Below are the code and all the weights of a small trained network. Each question names an input and a class and asks about switching units off, where a switched-off unit gives its printed mean instead of its output.

import numpy as np


def w(rows, s, z=0):
    codes = np.array(rows[::2]) - 128.0
    scale = np.full(codes.shape[1], s)
    scale[-1] = z or s
    return codes * scale


def f(y):
    return np.maximum(y, 0)


def log_softmax(a):
    a = a - a.max(-1, keepdims=True)
    return a - np.log(np.exp(a).sum(-1, keepdims=True))


def net(x, mask):
    res = np.array(x, float).reshape(1, 5) / 4 @ E
    y = f(res @ A[0][:, :-1].T + A[0][:, -1])
    res = res + np.where(mask, y, B[0][:, -1]) @ B[0][:, :-1]
    return log_softmax(res[-1] @ U[:, :-1].T + U[:, -1])


A, B = {}, {}
E = w([
[97,135,170,126,97],'x0',
[132,218,41,1,23],'x1',
[28,36,54,116,165],'x2',
[93,142,155,152,85],'x3',
[117,131,139,120,129],'x4',
],0.0092)
A[0] = w([
[110,111,111,5,98,229],'N0',
[122,35,99,193,127,156],'N1',
[217,181,187,9,72,254],'N2',
[171,195,39,42,47,248],'N3',
[139,122,197,182,136,2],'N4',
[60,125,88,84,139,150],'N5',
[200,126,125,86,108,99],'N6',
[145,160,111,136,85,15],'N7',
[126,43,110,142,182,252],'N8',
[65,99,98,174,165,104],'N9',
[102,131,188,199,218,254],'N10',
[175,95,172,164,150,154],'N11',
],0.011,0.004)
B[0] = w([
[54,99,129,172,102,205],'N0',
[110,103,176,96,77,176],'N1',
[130,141,165,209,98,234],'N2',
[78,139,68,202,16,254],'N3',
[178,91,130,118,106,166],'N4',
[93,46,126,120,51,168],'N5',
[123,221,145,153,86,157],'N6',
[136,131,166,154,90,146],'N7',
[132,72,225,104,109,188],'N8',
[123,93,177,70,1,165],'N9',
[165,115,203,146,212,217],'N10',
[128,150,163,193,240,177],'N11',
],0.0097,0.017)
U = w([
[248,135,213,232,215,254],'0',
[109,21,243,80,96,239],'1',
[111,164,58,56,255,2],'2',
[136,111,61,115,201,2],'3',
[158,111,128,10,147,2],'4',
[206,79,40,54,158,2],'5',
[158,135,134,156,21,151],'6',
[31,26,38,56,45,234],'7',
],0.0089,0.004)

Each question gives the input, the list of numbers given to net, and the class t.
The units are the neurons (one row each of A and B). Each row of codes is followed by its name. A weight is (code - 128) times the scale printed after its matrix; where a second scale follows, it is the last column's (A, B and U).
mask holds one flag per neuron, in row order. A switched-off neuron (its flag False) gives its mean, the last column of its row in B, instead of its output. The means were averaged over made-up inputs and are rounded, as every weight is.
A unit's drop is (log p(t) with every unit on - log p(t) with that unit switched off) / (log p(t) with every unit on - log p(t) with every unit switched off).
The circuit of an input: a set's keep is (log p(t) with only the set's units on - log p(t) with every unit switched off) / (log p(t) with every unit on - log p(t) with every unit switched off). Starting from all 12 units, units are removed one at a time, each time the one whose removal leaves the highest keep (on an exact tie, the one counted first), for as long as the keep stays at least 0.8.
circuit, biggest first: the units of the circuit, biggest drop first
k most important neurons: the k neurons with the biggest drops, biggest first
drop of u: that unit's drop, to one decimal
input [8,1,1,-7,8], class 7: circuit, biggest first => (N10, N11)
input [-2,-3,0,7,-2], class 0: circuit, biggest first => (N5, N3)
input [4,1,1,-2,3], class 7: circuit, biggest first => (N10, N2)
input [-7,-1,8,-7,-8], class 1: circuit, biggest first => (N8)
input [5,-6,0,7,-5], class 0: 3 most important neurons => (N10, N11, N5)
input [1,1,1,4,5], class 7: 2 most important neurons => (N10, N2)
input [1,7,1,6,-2], class 7: 2 most important neurons => (N0, N10)
input [6,1,4,-4,-7], class 7: 3 most important neurons => (N10, N2, N11)
input [7,2,5,-6,0], class 7: drop of N10 => 0.1
input [-5,3,1,3,-6], class 7: drop of N10 => 0.2
input [6,-2,0,2,4], class 0: drop of N3 => 0.2
